[-30  10   8   4  54   6  48  75  46 -44  15 -21 -17 -14  -6  28  25 -22
 -14   6 -57 -18  36   3 -26 -21 -23  47  28  98  68  17  36  -4   9   3
 -93]
1
[ 29 -52 -21 -56  -1 -40   3  27  16  58  11 -67 -23   5 -12   0 -42 -18
 -28 -38  22 -29  14 -29 -21 -21  22  14 -12   0   1 -27 -44  43  23 -25
 -98]
0
[ 28 -38 -28 -37  -6 -44   4  13  17  66  13 -61  -4  23 -14  -8 -46 -27
 -30 -34  36 -12  10 -24 -27 -15  26  15   2   6   6 -30 -36  36  15 -17
 -74]
11
[ 34 -40 -37 -42  15 -41  -3  14  10  56   7 -60 -26   8 -20  -4 -11  -2
 -45 -27  11 -23  25  -9 -19 -18   2  24 -23  15   0 -39 -35  34  16   7
 -78]
10
[ 51  28  -4 -13  -7  53 -39  15 -14  21  68 -38 -14  28 -14  -8 -13  35
  43  32 -68 -44  39  19  -1  10 -15  -8  55   7  25  18 -27   6  33  44
  75]
7
[ 64   5 -11   2  22  67 -48   0 -14  20  65 -59 -14  30   4 -12  11  40
  58  26 -57 -30  39  13   4  28 -14  -3  28  -2  24  17 -45   6  43  53
  64]
3
[ 26 -47 -20 -50   7 -37  -6  33  16  56  17 -77 -20  13 -13  -7 -35  -5
 -38 -39  21 -38   8  -6 -28 -31  24  34 -30  -2   5 -22 -35  43  25  10
 -66]
9
[-39  -1  10  25  -7 -26  -1  -8  -2  27  42 -69 -25  24 -16  -2   1 -10
   0  11 -41  20  78  -1  22  -4 -54   5  -3  49  23 -33  13  35 -17   2
  18]
10
[-31 -16  13   9 -15 -42 -11 -18  23  15  15 -76 -26  36 -17 -16  16 -13
 -15  11 -24  28  46 -12 -18  33 -59   7  -4  37  26 -31  37  19   2  15
   5]
2
[-46  -6  28  12  -8 -50  11   2  -1  12  45 -70 -21  25 -11   5  -2  -9
  -8  12 -23  28  89  -1  25  12 -43   6  -3  31  22 -40  19  29 -14 -17
   7]
0
[-34   7  13   9 -14 -52   2   6  26  17  31 -73 -29  39 -10   0  12 -12
  -6   3 -39  23  69 -22  -6  18 -44  14 -13  42  26 -34  20  38  -3   0
  -3]
2
[ 43  40 -45  10   6 -15  14  55 -17 -10  41   5  55 -19  -3  19  12   9
  12 -36   5 -16  22  77  31  50  27  19  10   0  17  -5 -13  -6  -7  23
  16]
8
[ 41 -51 -23 -66  17 -33  15  24  16  54  -2 -65  -9  17  -6   8 -23 -11
 -26 -49  18  -5  16 -16 -43 -20  31  32  10   2 -10 -14 -41  40  14  -7
 -75]
1
[ 41 -46 -15 -41  -7 -38  -7  34  20  56   5 -81   1  31 -11   4 -50 -18
 -28 -38  12 -30   6 -39 -41 -24  32  32   2  11   0 -27 -46  31  15  -5
 -86]
5
[ 36  40 -36  -8  28 -20  20  64  -9  -7  52  14  50  -7  -1  23   4  14
  11 -63   3   4  44  69  31  50  28   6  14  10  16  -1 -24   6 -21   9
  12]
1
[-22 -16  -1  22 -16 -24 -19 -15  -2  16  29 -67 -20  16 -24 -19  20  -4
 -10  10 -28  21  58 -13   0  16 -64  -2  -2  44  23 -29  18  18 -17  20
   8]
10
[ 47  28   3 -12   3  60 -26  14 -22  42  66 -56   7  44   6 -22 -15  16
  52   2 -84 -20  37  18  -3  -6   2  11  32   7  17  30 -29  12  25  45
  45]
8
[ 47  37   7  -2   2  58 -29  24 -24  26  75 -56  12  52  -7 -12 -19  30
  47   1 -74 -28  41  -2   9  -1   2  12  49  -2  13  39 -41   3  18  46
  53]
5
[ 44  28  11 -12   5  58 -19  11 -29  31  73 -43  -5  38  -3  -7 -13  27
  42  -4 -71 -21  48   5  36  11 -16 -11  39 -24  -1  35 -37   6  27  25
  48]
0
[ 27 -39 -24 -56  18 -53  -2  19  31  61   0 -62 -27  26 -12  -2 -19 -16
 -41 -39  18 -20  17 -25 -45  -5  10  31 -20   2   4 -39 -26  29  37   4
 -73]
2
[-22  33 -11  25  37  34  42  67  42 -37  13  -8 -20 -27 -10  13  23 -28
  -8  14 -76 -21  34  -8 -10 -45 -53  30  13  95  66  13  32  -6  10   5
 -96]
10
[ 43  58 -55  27  23 -15   2  48 -21   6  39  23  46 -14  -3  10  -3   5
   4 -54  -2  -4  38  68  46  41  -3 -10   3  31   6   7 -26   1 -10   9
  23]
10
[ 49   7  -6 -11   8  60 -29  13 -10  28  65 -41 -10  44  -7  -4 -11  30
  50  11 -55 -23  34  12   5  26 -23   1  54   0  12  25 -28  13  21  47
  42]
1
[ 46  34   3  -9  -7  49 -31  23 -23  39  75 -50  -3  36 -10  -9 -17  17
  41   4 -77 -37  47  13  13  -2 -11   0  50  16  21  34 -41  19  28  20
  67]
7
[-16 -36  11  22 -18 -29 -19 -23   6  10  26 -75 -32  19 -16 -25  15   4
  -8  34 -18  21  56   3 -16  19 -46   7  -7  33  42 -49  18  12  -6  13
  -1]
3
[ 28 -45 -26 -35  16 -43   1  32   6  54   2 -61 -14   8  -8   5 -19 -19
 -42 -37  28 -15  25 -15 -19 -10   4  25 -12  -1  -6 -27 -42  40  29 -24
 -89]
0
[ 41 -49 -20 -35  12 -43 -21  15   6  51  -1 -62 -29   5 -21 -15 -38 -23
 -30 -26  13 -36  14 -12 -42 -24 -16  32 -11  12   1 -37 -32  39  30  -1
 -79]
4
[ 53  57 -35  13  18 -35   2  54 -26 -11  47  23  39 -18  -6   3 -14  -3
   7 -52  -4 -18  40  67  29  49   1   4  14  13   0  -6 -10  -2 -13   4
  21]
4
[-29  39  -8  28  35  34  57  64  33 -40  23  -5  -4 -21  -9  11  31 -31
  -7  27 -50 -12  34   3  -5 -32 -37  41  28  79  80  16  39  -9  14  -4
 -88]
11
[-11  29  10  17  25   9  28  61  44 -33   9  -8 -19 -31 -12  11  30 -32
 -20  15 -65 -29  38  -1 -33 -38 -26  49   4  95  63  11  35  -1  27 -24
 -66]
7
[ 27 -48 -32 -35  -4 -32   2  17  22  64  18 -69 -10  27 -14  -4 -37 -26
 -31 -36  29 -15   9 -26 -19 -18  25  29   4   3  15 -16 -44  44  12 -21
 -87]
11
[ 42  40 -40   4  13 -23   4  71  -3   6  48   1  48 -11   7  20 -17   6
   2 -53  16 -23  29  67  31  48  28   7  -6  11   3   1 -16   6  -7  10
  26]
9
[ 46  53 -39   3  21 -29  11  56 -24 -17  50  18  31 -26 -13  13   4  12
   5 -49 -10 -18  43  57  38  42  -1   0   7  -2   1 -14 -16   2 -12  21
   9]
4
[ 53  57 -42  18  22 -35  -5  56 -19 -13  39  19  36 -25  -8   4  -1   5
  10 -40  -1 -19  45  66  24  54 -10   5   7  20   7  -9 -10  -1  -9   9
  24]
4
[ -22   14    2   24   48   24   29   66   53  -41   28  -14  -23  -21
    5  -11   22  -31  -18   29  -41  -12   25   12  -30  -22  -34   53
   -7   94   77    4   42  -14   18  -11 -105]
3
[-24   4  18  23 -35 -38  -3  13  17  12  29 -84  -6  30 -23  10   8   1
  -3  22 -35  16  71 -15   1   9 -25  28  -3  34  20 -36   9  32 -21   0
  -2]
5
[ 55  23   0 -20  16  53 -45   1 -25  19  51 -37 -20  23 -13 -22 -14  33
  46  30 -67 -36  40  15 -11  16 -30  -7  43  -8   2  12 -18   3  24  58
  61]
4
[ 43 -51 -19 -59 -12 -46 -14  27  15  59  18 -83   3  25 -20 -13 -48 -16
 -29 -46  24 -24  13 -31 -46 -20  49  39  -7  13   3 -25 -47  33  12   4
 -86]
5
[ 37 -54 -18 -62   3 -46  -5  31  18  67  19 -80 -16  11 -10  -6 -30  -2
 -39 -34  29 -39  18  -2 -34 -18  24  38 -40  -9   0 -45 -27  33  23   8
 -59]
9
[ 40 -50 -19 -61  11 -36  15  31  29  50   1 -71 -17  26  -7   3 -36 -13
 -25 -44  10 -11  18 -23 -47 -26  17  30   8   9   1 -21 -37  43   9 -12
 -86]
1
[ 49   7  -4 -17  19  58 -39  23 -10  27  62 -47   0  39  -2   0   0  32
  56   6 -53 -23  40  15  -6  29 -12   7  43   2  18  28 -38  16  27  44
  46]
1
[ 55   3 -14 -10   6  62 -40  14 -10  29  49 -61  15  31   8 -10   3  23
  58  26 -43 -24  22  23  -8  23 -16  15  28   5  23  21 -28   4  31  56
  50]
8
[ 28 -52 -18 -65  21 -41  16  20   8  65  -8 -73  -7  16  -4 -12 -23 -23
 -31 -39  17 -25  23 -17 -29 -30  23  44  -6  -7 -16 -25 -32  50  13 -30
 -68]
6
[-31  16  22   7  39  12  37  62  57 -40  16 -19 -22 -16 -12  26  24 -22
  -8   6 -62 -15  38  -6 -22 -19 -19  49   7  87  54  14  38   1  13  -2
 -87]
1
[ 52   1 -12 -19   4  57 -38   6 -19  37  62 -47  -7  33  -7 -29  10  28
  52  17 -53 -41  37   1  17  21 -32  15  34 -17   4  24 -26  18  30  43
  47]
6
[ 36  42 -39  13  22 -10  16  55 -10  -2  65  11  28 -12   3  18  -2  17
   7 -35   2 -16  36  59  45  42  24   1   2  -5  18 -17 -28  -7  -9   3
  13]
3
[ 50  42 -18   7  10  63 -38  -5  -8  34  53 -33   0  36 -12 -15   8  42
  43  38 -51 -15  38  13   4  32 -23 -21  40 -12  11  16 -21   0  35  56
  73]
11
[ 49  20   5   3   9  64 -27   2 -22  36  80 -55 -18  48   0 -25 -18  32
  47   6 -77 -24  45   9  21  -1 -12  -3  34 -13  20  25 -46   6  21  34
  56]
3
[-23 -31  17  12 -28 -29 -14 -13  10  12  25 -77  -6  26 -11 -16  -1 -12
   0  23 -20  21  42  15 -19  13 -30  24  -4  31  35 -41  32  16 -11  17
   2]
8
[ 44  34   5 -21  -2  54 -28  32 -15  41  83 -56  -7  37   0 -26 -22  29
  39  -1 -72 -37  44  22   1  -6   1  10  15 -11  10  28 -24  19  23  41
  51]
9
[-25  12   4   1  38  23  32  77  56 -37  16 -22 -15 -27   3   5  14 -32
 -20  15 -53 -25  27  18 -37 -37 -14  55  -8  90  65  12  52   0  18   7
 -95]
9
[-15  20   3  16  35   5  45  72  45 -48  13 -12 -13 -28  -8  25  29 -31
 -21  11 -58 -28  41   2 -23 -33 -33  43  24  96  76   3  40  -9  14 -17
 -64]
7
[-14 -17   5   9 -26 -24   0  -1  10  30  41 -78 -32  13 -22   2   5   1
  -4  24 -43  -8  55   7  -1  -6 -44   3  27  40  40 -32  21  27   2   0
  24]
7
[ 50  10 -15  -8  -1  67 -34   9 -13  26  56 -47   1  40   9 -18  -7  25
  54  35 -59 -20  21  32  -9   8 -12  13  38  -2  26  17 -18  11  25  56
  38]
8
[ 44  36 -15   1  17  67 -36   5 -20  26  60 -28 -19  32 -15 -16  -4  32
  39  16 -75 -29  47   2  15   3 -32 -10  31   7   8  23 -33  10  23  56
  50]
10
[ 36  57 -45  10  31 -38  11  56  -1   2  39  16  38   2  -1   9  -4  -5
  -3 -67   0  -8  36  56  19  59   9   3   7  24  19  -1  -9  -3   5   8
  17]
2
[ 36  47 -36  17  21 -32   8  64 -10 -14  40   8  62  -8   7   7  -8 -14
   7 -52   5  -5  37  77  18  47  31  26  -8  35  22 -12 -13   8 -10   2
   4]
8
[-26 -27  18   1 -10 -23  17  -4  17  21  49 -81 -26  29 -16   3   7   5
   7   6 -32  24  62   6  15   5 -52  13  14  34  34 -27  24  26 -13  14
   3]
1
[-32 -24  17  30  -9 -26  -3 -14   7  18  52 -77 -40  34 -12 -14  -6  -3
  -1  20 -24  18  71  -8  17   2 -47  10  -5  33  40 -42   7  28 -13   0
  10]
3
[ 44  42 -40   8   9 -15  11  46 -13 -14  40   5  56 -14   2  14   6   9
  14 -37   4  -5  24  77  32  50  24  13  -1   9  15 -11 -10  -2  -7  26
  21]
8
[ 39 -60 -32 -31   2 -29 -20  17   4  52   0 -71  -8  16 -13  -9 -23 -18
 -29 -19  23 -28  -4   9 -41 -16  13  46 -13   6  15 -34 -36  39  38  18
 -84]
8
[-19  24  -2  11  30   7  32  79  47 -41  22 -17 -16 -27 -12  15  16 -33
 -19  21 -59 -30  37  11 -32 -34 -31  44  32 105  80   9  37  -4  23  -9
 -77]
7
[ 34  21   7 -19  10  57 -26   6 -32  50  67 -53  -6  44  -9 -41  -7  20
  44  -2 -77 -32  44   5  21  -1 -21  10  34 -12  -3  35 -27  26  25  29
  49]
6
[-41  -8  27   6 -14 -40  14   3  -4  23  44 -71 -18  17  -9   3   4 -12
  -6  15 -23  22  79  -1  24  16 -38   6  -3  35  17 -34  21  28 -13 -22
   0]
0
[ 35  36 -45   5  10  -6   4  67  -2   7  44  -4  52 -11  10  11   1  15
   2 -52   6  -1  24  81  32  40  15   2 -10   1  16   7 -13   5 -14  17
  19]
9
[ 38 -36 -25 -36  11 -47  10  13  14  57  21 -65  -4  22 -18   4 -13 -11
 -37 -33  25 -15  31 -10  -4  -5  16  28 -14   2  13 -42 -37  28  21  -4
 -66]
11
[ 55  31   4 -10  -5  57 -24   9 -23  29  74 -51  11  40  -2 -25  -8  19
  51  -6 -77 -18  39  24  14   5  -2  21  22   5  16  35 -29   7  22  49
  49]
8
[ 38  42   9 -10   7  55 -11  21 -29  27  79 -49  -8  33  -3  -7  -8  22
  43  -5 -82 -23  52   3  36   7 -15  -6  44  -7   0  47 -35  15  27  19
  41]
0
[ -25   12   -4    4   37   19   35   74   52  -41    8  -24    4  -28
    6    0   24  -45   -8   28  -46   -7   24   26  -47  -26  -14   69
    4  114   79   12   54   -6   15    7 -110]
8
[-20 -21   8  18 -25 -30   0  -1  18   5  25 -87  -7  27  -5   1  22 -11
   1  25 -22  30  56   2   3  16 -45  33 -12  41  26 -37  24  35 -14  14
  -5]
8
[ 44  17  -1 -12   2  54 -38   3 -19  25  61 -45   3  35   1 -14  -2  36
  55  25 -67 -23  32  21  -5  14  -3   0  26  -1  22  12 -21   1  26  70
  60]
8
[ 32 -69 -25 -60   3 -31  -8  15   4  82  -3 -65 -15  18 -11 -27 -31 -21
 -30 -35  19 -37   5 -20 -32 -27  12  39 -11  -8  -4 -25 -39  46  18 -19
 -88]
6
[ 29  47 -43  16   9 -22  18  58 -15  -1  46   9  46 -16   3  21   5   7
   1 -51   6  10  39  68  61  50   3  -8   9   5   6  13 -23   6  -9 -10
  -2]
0
[ 36 -55 -20 -48   5 -45  -8  20  16  49  11 -75  -2  16 -10 -11 -20 -13
 -28 -29  22 -20  16   7 -36 -12  24  47 -36  10  21 -52 -29  32  20  13
 -75]
8
[-21 -20  16  20 -27 -26 -19  -4  14  15  19 -83   2  24 -23 -12  13  -3
  -6  12 -26  27  56 -12 -23  12 -30  21   0  35  31 -30  20  15 -16  15
   1]
5
[ 38 -45 -17 -39  10 -46  -7  19  -4  52   1 -70 -33  10 -22  -7 -34 -19
 -38 -29   3 -38  14 -12 -27 -31  -9  33  -2   7  -7 -29 -39  44  24  -2
 -86]
4
[ 50  13 -15 -22  12  59 -36   3   3  31  51 -48 -12  49   3 -13  -7  19
  47  19 -51 -21  23   7 -12  36 -29  -1  46  -3  16  26 -15   3  41  52
  53]
2
[-24 -13   1  19 -14 -18  18 -11   7  31  49 -78 -20  30 -18  -1  17   1
  -5  24 -29  16  55  -1  23   7 -46   6  21  22  42 -33  24  19  -8   9
   2]
11
[ 61  -1 -23   3  14  68 -41  -3 -22  33  67 -58 -16  24  -1 -12  12  41
  54  27 -46 -31  36  18  10  30 -19  -5  35 -12  22  11 -41   7  37  52
  65]
3
